Below is a small trained network, with its code and all its weights. Each question gives an input and a class and asks what happens when units are switched off, that is, made to give their printed mean instead of their output.

import numpy as np


def w(rows, s, z=0):
    codes = np.array(rows[::2]) - 128.0
    scale = np.full(codes.shape[1], s)
    scale[-1] = z or s
    return codes * scale


def norm(h):
    return h / np.sqrt((h * h).mean(-1, keepdims=True) + 1e-5)


def f(y):
    return np.maximum(y, 0)


def log_softmax(a):
    a = a - a.max(-1, keepdims=True)
    return a - np.log(np.exp(a).sum(-1, keepdims=True))


def net(x, mask):
    res = np.array(x, float).reshape(1, 4) / 4 @ E
    u = 0
    for l in range(3):
        y = f(norm(res) @ A[l][:, :-1].T + A[l][:, -1])
        res = res + np.where(mask[u : u + 12], y, B[l][:, -1]) @ B[l][:, :-1]
        u += 12
    return log_softmax(norm(res)[-1] @ U[:, :-1].T + U[:, -1])


A, B = {}, {}
E = w([
[186,37,125,232,40,117,119,117],'x0',
[158,161,12,135,98,41,171,2],'x1',
[146,117,163,153,157,22,200,180],'x2',
[213,114,125,120,248,95,32,110],'x3',
],0.0079)
A[0] = w([
[195,96,90,143,177,124,47,159,14],'0.n1',
[129,103,114,135,129,191,43,65,13],'0.n2',
[178,91,136,130,193,135,45,171,45],'0.n3',
[186,148,115,143,197,72,72,15,139],'0.n4',
[211,46,148,228,91,81,2,107,12],'0.n5',
[168,93,154,157,239,14,133,160,97],'0.n6',
[125,114,87,101,135,185,34,100,38],'0.n7',
[87,194,131,36,254,89,63,101,32],'0.n8',
[172,116,153,140,176,173,81,168,97],'0.n9',
[104,74,131,145,190,48,139,150,5],'0.n10',
[127,113,187,151,176,139,63,152,12],'0.n11',
[130,137,129,135,164,184,54,42,96],'0.n12',
],0.0095,0.0035)
B[0] = w([
[130,134,169,164,187,119,30,77,183],'0.n1',
[189,181,125,136,37,176,104,141,181],'0.n2',
[61,128,230,150,190,109,56,54,194],'0.n3',
[66,64,142,96,151,53,48,64,254],'0.n4',
[195,97,81,162,232,228,246,118,230],'0.n5',
[216,252,146,94,36,165,70,143,221],'0.n6',
[184,219,135,124,63,145,109,152,187],'0.n7',
[170,106,106,174,227,219,231,93,245],'0.n8',
[120,22,68,61,92,97,104,177,185],'0.n9',
[163,173,152,117,73,126,134,156,159],'0.n10',
[79,75,93,78,119,99,84,203,172],'0.n11',
[192,218,139,77,43,110,118,161,201],'0.n12',
],0.014,0.0083)
A[1] = w([
[174,126,88,88,94,144,169,147,127],'1.n1',
[93,80,58,106,150,57,102,64,35],'1.n2',
[93,92,177,147,152,64,74,51,6],'1.n3',
[21,157,170,169,72,99,157,86,56],'1.n4',
[193,179,192,154,144,6,169,197,73],'1.n5',
[149,77,152,205,161,155,119,81,140],'1.n6',
[140,119,61,101,143,81,101,69,82],'1.n7',
[71,55,121,131,162,114,65,211,69],'1.n8',
[87,179,130,127,237,154,185,127,10],'1.n9',
[154,74,127,212,147,135,135,151,36],'1.n10',
[133,155,61,150,116,80,133,78,163],'1.n11',
[31,129,133,161,73,161,192,137,91],'1.n12',
],0.015,0.0023)
B[1] = w([
[68,145,71,82,146,49,127,81,239],'1.n1',
[116,68,246,119,78,154,143,179,206],'1.n2',
[97,74,59,115,119,39,66,147,207],'1.n3',
[119,132,138,121,208,72,75,97,201],'1.n4',
[144,167,87,90,29,210,72,101,195],'1.n5',
[80,153,7,88,144,74,192,147,253],'1.n6',
[51,120,174,124,108,103,158,229,246],'1.n7',
[35,109,201,137,50,24,197,163,192],'1.n8',
[142,108,40,154,116,113,230,98,226],'1.n9',
[135,140,129,101,156,161,206,134,194],'1.n10',
[124,101,191,121,120,205,138,217,243],'1.n11',
[206,104,119,109,198,122,23,116,242],'1.n12',
],0.014,0.0068)
A[2] = w([
[165,147,135,128,91,158,129,143,98],'2.n1',
[163,87,177,200,223,48,23,45,7],'2.n2',
[53,69,241,205,80,146,183,202,66],'2.n3',
[146,97,118,132,84,135,107,112,121],'2.n4',
[181,209,134,153,71,154,122,142,50],'2.n5',
[159,111,121,191,186,155,246,83,2],'2.n6',
[182,45,41,227,174,177,215,97,75],'2.n7',
[120,158,116,131,202,205,236,69,132],'2.n8',
[106,231,129,163,16,218,76,77,35],'2.n9',
[124,135,125,132,85,200,192,127,88],'2.n10',
[142,143,171,96,121,189,119,127,151],'2.n11',
[173,127,128,160,105,122,123,141,29],'2.n12',
],0.013,0.0024)
B[2] = w([
[140,145,136,119,97,113,119,124,162],'2.n1',
[49,149,80,128,217,106,61,86,247],'2.n2',
[56,81,222,211,92,132,160,149,216],'2.n3',
[97,174,107,142,135,125,174,155,152],'2.n4',
[112,153,118,160,66,191,82,65,183],'2.n5',
[183,80,78,101,179,211,127,107,224],'2.n6',
[171,110,145,71,164,150,253,131,255],'2.n7',
[165,57,118,116,142,140,182,179,255],'2.n8',
[219,212,162,182,60,139,107,120,212],'2.n9',
[144,132,118,108,170,87,89,121,183],'2.n10',
[113,132,79,184,84,55,186,90,175],'2.n11',
[142,165,128,116,113,114,116,163,133],'2.n12',
],0.019,0.0092)
U = w([
[201,81,71,106,191,191,232,144,149],'0',
[86,146,88,128,228,99,9,100,191],'1',
[211,229,118,182,18,175,92,102,2],'2',
[38,70,217,190,87,113,144,196,168],'3',
],0.012,0.00075)

Each question gives the input, the list of numbers given to net, and the class t.
The units are the neurons (one row each of A and B). Each row of codes is followed by its name. A weight is (code - 128) times the scale printed after its matrix; where a second scale follows, it is the last column's (A, B and U).
mask holds one flag per neuron, layer by layer. A switched-off neuron (its flag False) gives its mean, the last column of its row in B, instead of its output. The means were averaged over made-up inputs and are rounded, as every weight is.
A unit's drop is (log p(t) with every unit on - log p(t) with that unit switched off) / (log p(t) with every unit on - log p(t) with every unit switched off).
most important unit: the unit with the biggest drop
top k neurons: the k neurons with the biggest drops, biggest first
k most important neurons of layer l: the k neurons of layer l with the biggest drops, biggest first
drop when u is switched off: that unit's drop, to one decimal
input [-4,2,3,5], class 1: top 3 neurons -> 0.n4, 0.n5, 0.n6
input [-2,7,7,1], class 2: top 2 neurons -> 0.n6, 1.n5
input [-4,-5,2,6], class 1: top 2 neurons -> 0.n5, 0.n6
input [-5,-8,3,2], class 3: top neuron -> 0.n5
input [2,7,-8,7], class 2: 3 most important neurons of layer 0 -> 0.n12, 0.n2, 0.n7
input [5,4,7,4], class 2: 2 most important neurons of layer 0 -> 0.n6, 0.n8
input [-3,-7,-6,4], class 3: top 3 neurons -> 0.n11, 0.n9, 0.n6
input [1,-6,-5,4], class 3: top 4 neurons -> 0.n11, 0.n9, 0.n6, 1.n8
input [2,-5,5,4], class 2: top 2 neurons -> 0.n6, 0.n4
input [3,5,6,6], class 1: 3 most important neurons of layer 0 -> 0.n4, 0.n1, 0.n12
input [-3,6,-3,-5], class 3: top 2 neurons -> 0.n8, 0.n5
input [-1,5,2,-4], class 3: top 4 neurons -> 0.n8, 0.n5, 0.n6, 1.n11
input [-5,-6,-5,5], class 3: 2 most important neurons of layer 1 -> 1.n8, 1.n12
input [0,-8,1,4], class 3: most important unit -> 1.n8
input [-2,-8,-4,-7], class 3: top 3 neurons -> 1.n8, 0.n8, 2.n3
input [-5,-6,7,3], class 2: top 2 neurons -> 0.n6, 0.n5
input [4,6,-1,7], class 1: top 2 neurons -> 0.n4, 0.n1
input [0,7,-3,-7], class 1: 3 most important neurons of layer 0 -> 0.n5, 0.n8, 0.n4
input [-5,-1,-4,-7], class 1: 2 most important neurons of layer 0 -> 0.n5, 0.n8
input [3,-6,-5,-1], class 3: 2 most important neurons of layer 0 -> 0.n6, 0.n9
input [-6,-5,-3,8], class 1: most important unit -> 0.n5
input [3,1,-1,8], class 1: drop when 0.n4 is switched off -> 0.2
input [0,-8,4,3], class 3: drop when 1.n8 is switched off -> 0.4
